Here is a tiny trained network, its code and every weight. The questions are about switching its units off for an input and a class, where a switched-off unit gives its printed mean instead of its output.

import numpy as np


def w(rows, s, z=0):
    codes = np.array(rows[::2]) - 128.0
    scale = np.full(codes.shape[1], s)
    scale[-1] = z or s
    return codes * scale


def f(y):
    return y / 2 * (1 + np.tanh(0.7978845608 * (y + 0.044715 * y**3)))


def log_softmax(a):
    a = a - a.max(-1, keepdims=True)
    return a - np.log(np.exp(a).sum(-1, keepdims=True))


def net(x, mask):
    res = np.array(x, float).reshape(1, 3) / 4 @ E
    y = f(res @ A[0][:, :-1].T + A[0][:, -1])
    res = res + np.where(mask, y, B[0][:, -1]) @ B[0][:, :-1]
    return log_softmax(res[-1] @ U[:, :-1].T + U[:, -1])


A, B = {}, {}
E = w([
[22,166,146,254,126],'x0',
[9,59,7,82,99],'x1',
[54,231,214,30,43],'x2',
],0.0069)
A[0] = w([
[198,65,99,216,195,119],'n1',
[184,33,164,14,165,25],'n2',
[94,186,164,42,58,115],'n3',
[15,131,156,218,156,69],'n4',
[32,93,44,117,94,80],'n5',
[168,11,96,188,135,155],'n6',
[68,188,183,110,9,161],'n7',
[73,175,117,246,141,74],'n8',
[61,108,29,74,132,117],'n9',
[44,60,65,117,66,100],'n10',
[184,163,194,145,171,98],'n11',
[44,43,59,56,80,134],'n12',
[193,144,210,164,136,121],'n13',
[197,210,207,208,140,88],'n14',
[191,139,206,148,147,99],'n15',
[91,214,175,31,100,134],'n16',
[166,62,104,211,212,162],'n17',
[78,202,163,48,107,143],'n18',
[220,193,199,144,145,98],'n19',
[130,74,101,151,165,64],'n20',
[56,170,154,251,117,40],'n21',
[206,106,84,15,106,24],'n22',
[189,208,181,173,175,105],'n23',
[61,52,76,74,101,109],'n24',
[176,69,64,150,222,121],'n25',
[229,108,113,23,134,6],'n26',
[179,85,138,36,119,46],'n27',
[161,31,91,184,213,130],'n28',
[39,154,176,254,124,49],'n29',
],0.0075,0.0015)
B[0] = w([
[70,136,181,179,149,252],'n1',
[135,37,79,24,154,224],'n2',
[84,126,209,181,200,233],'n3',
[166,36,44,25,136,229],'n4',
[187,206,88,169,79,221],'n5',
[73,159,196,162,159,237],'n6',
[88,128,198,144,198,254],'n7',
[163,17,132,57,145,218],'n8',
[152,183,113,178,82,212],'n9',
[168,197,99,173,66,217],'n10',
[174,179,85,187,71,196],'n11',
[172,203,115,184,67,239],'n12',
[144,169,80,175,56,207],'n13',
[174,178,68,174,98,240],'n14',
[159,177,99,153,58,197],'n15',
[61,165,189,147,214,247],'n16',
[75,169,183,166,200,248],'n17',
[55,129,207,182,187,227],'n18',
[144,165,100,149,72,233],'n19',
[93,168,152,174,134,166],'n20',
[150,19,73,23,150,232],'n21',
[139,31,74,25,131,225],'n22',
[161,194,91,135,61,215],'n23',
[162,191,129,159,39,206],'n24',
[66,138,190,151,181,241],'n25',
[140,30,74,43,138,232],'n26',
[118,53,113,59,144,194],'n27',
[84,157,199,176,168,254],'n28',
[158,3,63,25,159,245],'n29',
],0.007,0.0056)
U = w([
[75,167,230,173,228,254],'0',
[203,220,68,174,12,2],'1',
[170,9,63,64,162,78],'2',
],0.012,0.00035)

Each question gives the input, the list of numbers given to net, and the class t.
The units are the neurons (one row each of A and B). Each row of codes is followed by its name. A weight is (code - 128) times the scale printed after its matrix; where a second scale follows, it is the last column's (A, B and U).
mask holds one flag per neuron, in row order. A switched-off neuron (its flag False) gives its mean, the last column of its row in B, instead of its output. The means were averaged over made-up inputs and are rounded, as every weight is.
A unit's drop is (log p(t) with every unit on - log p(t) with that unit switched off) / (log p(t) with every unit on - log p(t) with every unit switched off).
The circuit of an input: a set's keep is (log p(t) with only the set's units on - log p(t) with every unit switched off) / (log p(t) with every unit on - log p(t) with every unit switched off). Starting from the 12 units with the biggest drops (on a tie, the unit counted first), units are removed one at a time, each time the one whose removal leaves the highest keep (on an exact tie, the one counted first), for as long as the keep stays at least 0.8.
units of the circuit, in order: the units of the circuit, biggest drop first
top k neurons: the k neurons with the biggest drops, biggest first
drop when u is switched off: that unit's drop, to one decimal
input [8,6,-4], class 2: units of the circuit, in order -> [n4]
input [-4,-6,-6], class 0: top 3 neurons -> [n17, n25, n1]
input [4,4,-3], class 1: units of the circuit, in order -> [n5, n10]
input [7,-6,0], class 2: top 3 neurons -> [n29, n21, n8]
input [-4,8,-7], class 1: top 2 neurons -> [n12, n24]
input [8,2,-7], class 2: top 4 neurons -> [n4, n29, n21, n8]
input [8,6,-6], class 2: top 4 neurons -> [n4, n29, n21, n8]
input [-2,8,8], class 0: top 2 neurons -> [n3, n16]
input [6,5,-1], class 2: top 2 neurons -> [n4, n29]
input [8,1,0], class 2: drop when n5 is switched off -> 0.0
input [0,3,-3], class 0: drop when n15 is switched off -> 0.2
input [-6,7,3], class 1: drop when n12 is switched off -> 0.2
